Here is a tiny trained network, its code and every weight. The questions are about switching its units off for an input and a class, where a switched-off unit gives its printed mean instead of its output.

import numpy as np


def w(rows, s, z=0):
    codes = np.array(rows[::2]) - 128.0
    scale = np.full(codes.shape[1], s)
    scale[-1] = z or s
    return codes * scale


def f(y):
    return np.maximum(y, 0)


def log_softmax(a):
    a = a - a.max(-1, keepdims=True)
    return a - np.log(np.exp(a).sum(-1, keepdims=True))


def net(x, mask):
    res = np.array(x, float).reshape(1, 6) / 4 @ E
    y = f(res @ A[0][:, :-1].T + A[0][:, -1])
    res = res + np.where(mask, y, B[0][:, -1]) @ B[0][:, :-1]
    return log_softmax(res[-1] @ U[:, :-1].T + U[:, -1])


A, B = {}, {}
E = w([
[105,13,3,83,130,194],'x0',
[171,154,110,179,173,155],'x1',
[119,180,31,132,173,214],'x2',
[75,162,127,27,250,173],'x3',
[35,17,207,160,218,117],'x4',
[173,117,8,103,243,12],'x5',
],0.0061)
A[0] = w([
[156,162,112,144,194,94,149],'N0',
[86,62,96,48,186,84,205],'N1',
[127,115,190,220,93,130,254],'N2',
[131,158,165,120,110,172,99],'N3',
[140,173,211,160,35,173,231],'N4',
[123,164,115,60,113,212,124],'N5',
[81,73,104,120,157,112,199],'N6',
[214,203,94,115,175,122,157],'N7',
[190,78,2,140,114,181,163],'N8',
[42,89,205,164,178,155,169],'N9',
],0.0086,0.0039)
B[0] = w([
[152,192,151,143,182,55,198],'N0',
[242,69,174,68,193,153,243],'N1',
[195,71,150,98,108,126,241],'N2',
[105,114,114,152,114,192,162],'N3',
[156,54,161,158,105,193,253],'N4',
[99,183,158,144,165,255,187],'N5',
[180,73,152,109,178,151,207],'N6',
[95,218,128,112,155,77,222],'N7',
[95,69,51,83,189,190,255],'N8',
[150,38,79,66,230,141,224],'N9',
],0.008,0.0077)
U = w([
[162,42,118,97,179,162,206],'0',
[135,254,144,124,167,28,141],'1',
[74,212,127,143,103,183,17],'2',
[73,163,42,133,123,101,1],'3',
[184,116,204,172,11,75,125],'4',
],0.009,0.0024)

Each question gives the input, the list of numbers given to net, and the class t.
The units are the neurons (one row each of A and B). Each row of codes is followed by its name. A weight is (code - 128) times the scale printed after its matrix; where a second scale follows, it is the last column's (A, B and U).
mask holds one flag per neuron, in row order. A switched-off neuron (its flag False) gives its mean, the last column of its row in B, instead of its output. The means were averaged over made-up inputs and are rounded, as every weight is.
A unit's drop is (log p(t) with every unit on - log p(t) with that unit switched off) / (log p(t) with every unit on - log p(t) with every unit switched off).
The circuit of an input: a set's keep is (log p(t) with only the set's units on - log p(t) with every unit switched off) / (log p(t) with every unit on - log p(t) with every unit switched off). Starting from all 10 units, units are removed one at a time, each time the one whose removal leaves the highest keep (on an exact tie, the one counted first), for as long as the keep stays at least 0.8.
units of the circuit, in order: the units of the circuit, biggest drop first
unit that matters most: the unit with the biggest drop
k most important neurons: the k neurons with the biggest drops, biggest first
drop when u is switched off: that unit's drop, to one decimal
input [-1,-2,-7,0,0,1], class 4: unit that matters most : N8
input [-8,-8,-5,6,-8,-2], class 4: units of the circuit, in order : N4; N8
input [-1,4,7,6,-2,1], class 1: units of the circuit, in order : N7; N4
input [5,-8,-8,-7,-4,2], class 4: 3 most important neurons : N9; N1; N5
input [-7,8,4,6,-2,-6], class 2: units of the circuit, in order : N1; N5
input [-6,2,-5,-8,7,-7], class 0: 2 most important neurons : N9; N4
input [-7,2,7,8,8,8], class 1: 2 most important neurons : N0; N7
input [-2,7,8,-1,1,8], class 1: 2 most important neurons : N7; N0
input [-8,-5,-8,-3,6,-7], class 0: drop when N8 is switched off : -0.1
input [-4,1,-5,-3,-4,2], class 4: drop when N7 is switched off : 0.0
input [-1,2,-8,-4,-1,1], class 4: drop when N8 is switched off : 0.1
